Below are the code and all the weights of a small trained network. Each question names an input and a class and asks about switching units off, where a switched-off unit gives its printed mean instead of its output.

import numpy as np


def w(rows, s, z=0):
    codes = np.array(rows[::2]) - 128.0
    scale = np.full(codes.shape[1], s)
    scale[-1] = z or s
    return codes * scale


def norm(h):
    return h / np.sqrt((h * h).mean(-1, keepdims=True) + 1e-5)


def f(y):
    return np.maximum(y, 0)


def log_softmax(a):
    a = a - a.max(-1, keepdims=True)
    return a - np.log(np.exp(a).sum(-1, keepdims=True))


def net(x, mask):
    res = np.array(x, float).reshape(1, 7) / 4 @ E
    u = 0
    for l in range(3):
        y = f(norm(res) @ A[l][:, :-1].T + A[l][:, -1])
        res = res + np.where(mask[u : u + 3], y, B[l][:, -1]) @ B[l][:, :-1]
        u += 3
    return log_softmax(norm(res)[-1] @ U[:, :-1].T + U[:, -1])


A, B = {}, {}
E = w([
[46,208,58,101,151,148,12,195,184,104,247],'x0',
[45,40,68,186,159,169,77,73,93,28,192],'x1',
[137,132,229,46,133,71,203,75,210,250,195],'x2',
[120,94,156,101,126,111,139,93,128,141,162],'x3',
[101,167,91,181,76,46,141,143,66,141,129],'x4',
[130,95,113,134,175,182,110,140,139,98,92],'x5',
[127,134,81,174,103,107,121,133,97,115,80],'x6',
],0.0012)
A[0] = w([
[152,182,79,190,56,85,125,155,60,128,46,45],'L0N0',
[88,172,79,108,157,188,50,173,181,99,182,6],'L0N1',
[113,177,183,61,117,19,185,125,158,251,198,31],'L0N2',
],0.002,0.0027)
B[0] = w([
[141,175,56,190,41,36,201,233,109,85,67,195],'L0N0',
[152,185,157,100,245,227,34,251,207,200,102,180],'L0N1',
[185,180,191,68,34,56,170,26,196,186,190,251],'L0N2',
],0.0032,0.002)
A[1] = w([
[205,29,216,117,176,198,200,63,106,152,27,7],'L1N0',
[62,77,26,211,157,235,35,106,75,19,101,90],'L1N1',
[241,27,206,77,148,184,188,64,132,143,9,22],'L1N2',
],0.0016,0.0019)
B[1] = w([
[190,46,195,52,248,234,99,157,96,77,50,181],'L1N0',
[80,126,140,119,68,106,137,69,119,174,177,250],'L1N1',
[98,21,172,72,252,240,106,86,44,75,99,198],'L1N2',
],0.0031,0.0019)
A[2] = w([
[118,169,113,126,218,193,38,197,157,120,155,58],'L2N0',
[179,39,189,101,246,199,150,124,75,138,57,3],'L2N1',
[169,163,75,219,48,56,183,204,68,104,3,54],'L2N2',
],0.0031,0.0026)
B[2] = w([
[51,185,76,155,195,197,71,191,186,212,100,204],'L2N0',
[179,30,205,51,254,233,174,91,24,18,38,209],'L2N1',
[242,164,37,225,31,24,214,234,83,38,3,253],'L2N2',
],0.0038,0.0033)
U = w([
[6,26,18,243,59,113,84,13,14,14,240,3],'0',
[230,246,242,11,17,11,237,13,242,246,246,236],'1',
[8,243,16,164,242,250,3,242,239,197,198,112],'2',
[239,194,11,242,6,10,244,244,23,7,8,216],'3',
[240,10,246,17,247,240,244,21,18,14,24,127],'4',
],0.004,0.0029)

Each question gives the input, the list of numbers given to net, and the class t.
The units are the neurons (one row each of A and B). Each row of codes is followed by its name. A weight is (code - 128) times the scale printed after its matrix; where a second scale follows, it is the last column's (A, B and U).
mask holds one flag per neuron, layer by layer. A switched-off neuron (its flag False) gives its mean, the last column of its row in B, instead of its output. The means were averaged over made-up inputs and are rounded, as every weight is.
A unit's drop is (log p(t) with every unit on - log p(t) with that unit switched off) / (log p(t) with every unit on - log p(t) with every unit switched off).
The circuit of an input: a set's keep is (log p(t) with only the set's units on - log p(t) with every unit switched off) / (log p(t) with every unit on - log p(t) with every unit switched off). Starting from all 9 units, units are removed one at a time, each time the one whose removal leaves the highest keep (on an exact tie, the one counted first), for as long as the keep stays at least 0.8.
units of the circuit, in order: the units of the circuit, biggest drop first
unit that matters most: the unit with the biggest drop
top k neurons: the k neurons with the biggest drops, biggest first
top k neurons in layer l: the k neurons of layer l with the biggest drops, biggest first
drop of u: that unit's drop, to one decimal
input [6,7,0,3,3,-7,2], class 2: units of the circuit, in order -> L0N1; L2N2
input [0,3,0,-5,-1,0,1], class 0: unit that matters most -> L1N1
input [0,2,-7,3,-6,5,1], class 2: units of the circuit, in order -> L2N2; L2N0
input [-6,4,4,5,2,-8,7], class 1: top 4 neurons -> L2N1; L2N2; L0N0; L0N1
input [0,7,-7,-8,-3,-6,1], class 0: units of the circuit, in order -> L1N1; L2N2
input [7,-2,-8,-7,-1,-7,0], class 2: top 2 neurons -> L0N1; L2N0
input [0,7,-6,6,-7,4,2], class 0: units of the circuit, in order -> L1N1; L2N1
input [-6,8,-5,4,3,5,0], class 0: units of the circuit, in order -> L1N1; L2N2; L2N1
input [0,7,0,7,0,1,-5], class 0: top 2 neurons in layer 2 -> L2N1; L2N0
input [0,5,3,-8,7,0,-7], class 0: top 2 neurons -> L2N2; L2N0
input [2,5,4,8,-4,7,7], class 0: top 2 neurons in layer 2 -> L2N1; L2N0
input [7,-6,-7,8,-4,-8,7], class 2: top 2 neurons -> L0N1; L2N0
input [-1,7,0,7,4,3,-3], class 0: drop of L2N1 -> 0.2
input [7,5,-4,0,7,4,-6], class 2: drop of L0N1 -> 0.1
input [-4,1,3,6,3,1,4], class 4: drop of L1N1 -> 0.0
input [-4,-8,1,-6,0,2,-2], class 4: unit that matters most -> L1N2
